Each row has a name. Each question is about the rows just above it.

luv: [-0.66, -1.17,  0.26,  0.08, -0.01,  0.21]
lopo: [ 1.07,  0.36,  0.25,  0.09, -0.09,  0.12]
mides: [-2.36, -2.93, -0.25, -0.05, -0.42, -0.18]
dini: [ 1.51, -6.15, -0.05, -0.05,  0.08,  0.04]
kos: [-4.64,  2.75,  0.17,  0.04, -0.05,  0.16]
fivo: [-8.31, -5.65,  0.15,  0.05,  0.03,  0.41]
giki: [ 0.15,  0.40, -0.31, -0.09,  0.26, -0.15]
baz: [ 1.28, -2.90, -0.24, -0.06,  0.23, -0.07]
Goda: [ 1.47, -0.39,  0.13,  0.04,  0.07,  0.08]
lov: [-1.60, -1.82, -0.62, -0.15,  0.40, -0.23]
bula: [-6.99,  2.63,  0.00,  0.02, -0.03,  0.12]
Count the entries of [ 1.47, -0.39,  0.13,  0.04,  0.07,  0.08]: : 6
Number of entries in [-1.60, -1.82]: : 2
Count the entries of [-4.64,  2.75,  0.17]: : 3
How many entries does [-1.60, -1.82, -0.62, -0.15,  0.40] have? : 5
Count the entries of [-2.36, -2.93, -0.25, -0.05, -0.42]: : 5

luv: [ 0.62, -2.38,  3.71,  0.67, -1.16,  1.28, -0.65]
kitin: [-0.75, -0.33, -1.16, -0.38, -0.36,  1.97,  6.91]
lov: [ 1.01,  1.16,  2.50, -0.45, -1.89, -0.15, -2.82]
kos: [ 0.49, -0.85,  0.78,  1.48, -1.23, -0.66,  2.34]
dini: [-0.84, -2.13, -2.94,  2.66,  0.10, -1.38, -0.24]
Goda: [ 0.42, -0.73,  1.04,  3.30, -0.87,  0.03,  1.21]
Count the entries of [ 0.42, -0.73,  1.04,  3.30, -0.87,  0.03,  1.21]: : 7
Number of entries in [-0.84, -2.13, -2.94]: : 3
Number of entries in [ 0.42, -0.73,  1.04]: : 3
How many entries does [ 0.49, -0.85,  0.78,  1.48] have? : 4
Number of entries in [0.49]: : 1

bula: [-0.51,  0.64, -0.80,  1.38,  0.36,  2.10,  0.02,  0.50,  0.65, -1.71,
  2.67, -2.01, -0.88,  1.02,  1.66]
Goda: [ 1.81,  1.65, -2.45,  2.32, -0.43,  4.15,  3.06,  2.20,  2.51, -0.65,
  3.34, -1.98, -0.40,  2.15,  3.41]
kitin: [ 2.85,  6.47, -8.63,  5.01, -3.80,  2.94,  1.09, -2.77, -2.70, -2.29,
 -4.23, -3.18,  1.85, -1.24,  6.21]
mides: [ 4.40,  4.30, -2.88,  1.14, -1.03,  0.13, -3.93, -6.65, -5.37, -5.67,
 -6.58, -5.93,  0.40, -0.75,  0.78]
luv: [-3.02, -0.10, -0.50,  0.57,  0.52, -0.73,  2.12,  1.77,  0.82,  1.30,
  3.28,  1.17,  0.06,  0.69,  1.04]
fivo: [-2.97,  0.13, -0.70, -0.19,  2.02, -3.69,  5.78,  2.10,  0.38,  2.66,
  3.50,  1.76,  0.69,  1.63,  1.28]
lov: [ 4.36, -0.55,  1.53, -0.34,  1.24,  2.93, -1.59, -0.85,  0.68, -3.34,
 -0.36, -3.81, -1.66,  1.12, -0.32]
lopo: [ 1.93,  1.80,  0.08,  0.43, -2.53,  3.97, -1.52,  0.06,  1.29, -0.70,
  1.04, -1.39,  0.33,  2.06, -0.80]
giki: [ 1.77, -3.92,  0.79,  0.52,  3.50,  1.19, -1.02,  0.68,  0.95, -2.56,
 -0.97, -1.48, -2.89, -2.90,  2.11]
How many entries does [ 1.77, -3.92,  0.79,  0.52,  3.50,  1.19, -1.02,  0.68,  0.95, -2.56,
 -0.97, -1.48, -2.89] have? : 13
How many entries does [1.81] have? : 1
Number of entries in [ 4.40,  4.30, -2.88,  1.14, -1.03,  0.13, -3.93, -6.65, -5.37, -5.67,
 -6.58, -5.93,  0.40]: : 13
Count the entries of [ 1.81,  1.65, -2.45,  2.32, -0.43,  4.15]: : 6
Count the entries of [ 1.93,  1.80,  0.08,  0.43, -2.53,  3.97, -1.52,  0.06,  1.29, -0.70,
  1.04, -1.39]: : 12

bula: [ 2.65,  1.74, -2.10, -1.93]
lopo: [-1.25,  0.78, -0.92, -5.60]
kos: [-2.83,  2.31, -1.28,  1.34]
luv: [ 2.15,  2.64, -0.22, -2.22]
fivo: [ 0.11,  1.14, -0.02, -0.10]
baz: [0.27, 0.82, 0.71, 0.03]
dini: [-2.66, -3.25, -1.29,  3.83]
giki: [ 2.21,  1.17, -0.46, -2.15]
lov: [ 5.27, -3.91,  2.37, -4.50]
Goda: [ 0.26,  7.10, -0.33,  0.53]
mides: [-1.30, -1.86, -0.90, -3.14]
Number of entries in [2.65]: : 1
Number of entries in [ 2.65,  1.74, -2.10]: : 3
How many entries does [-2.66] have? : 1

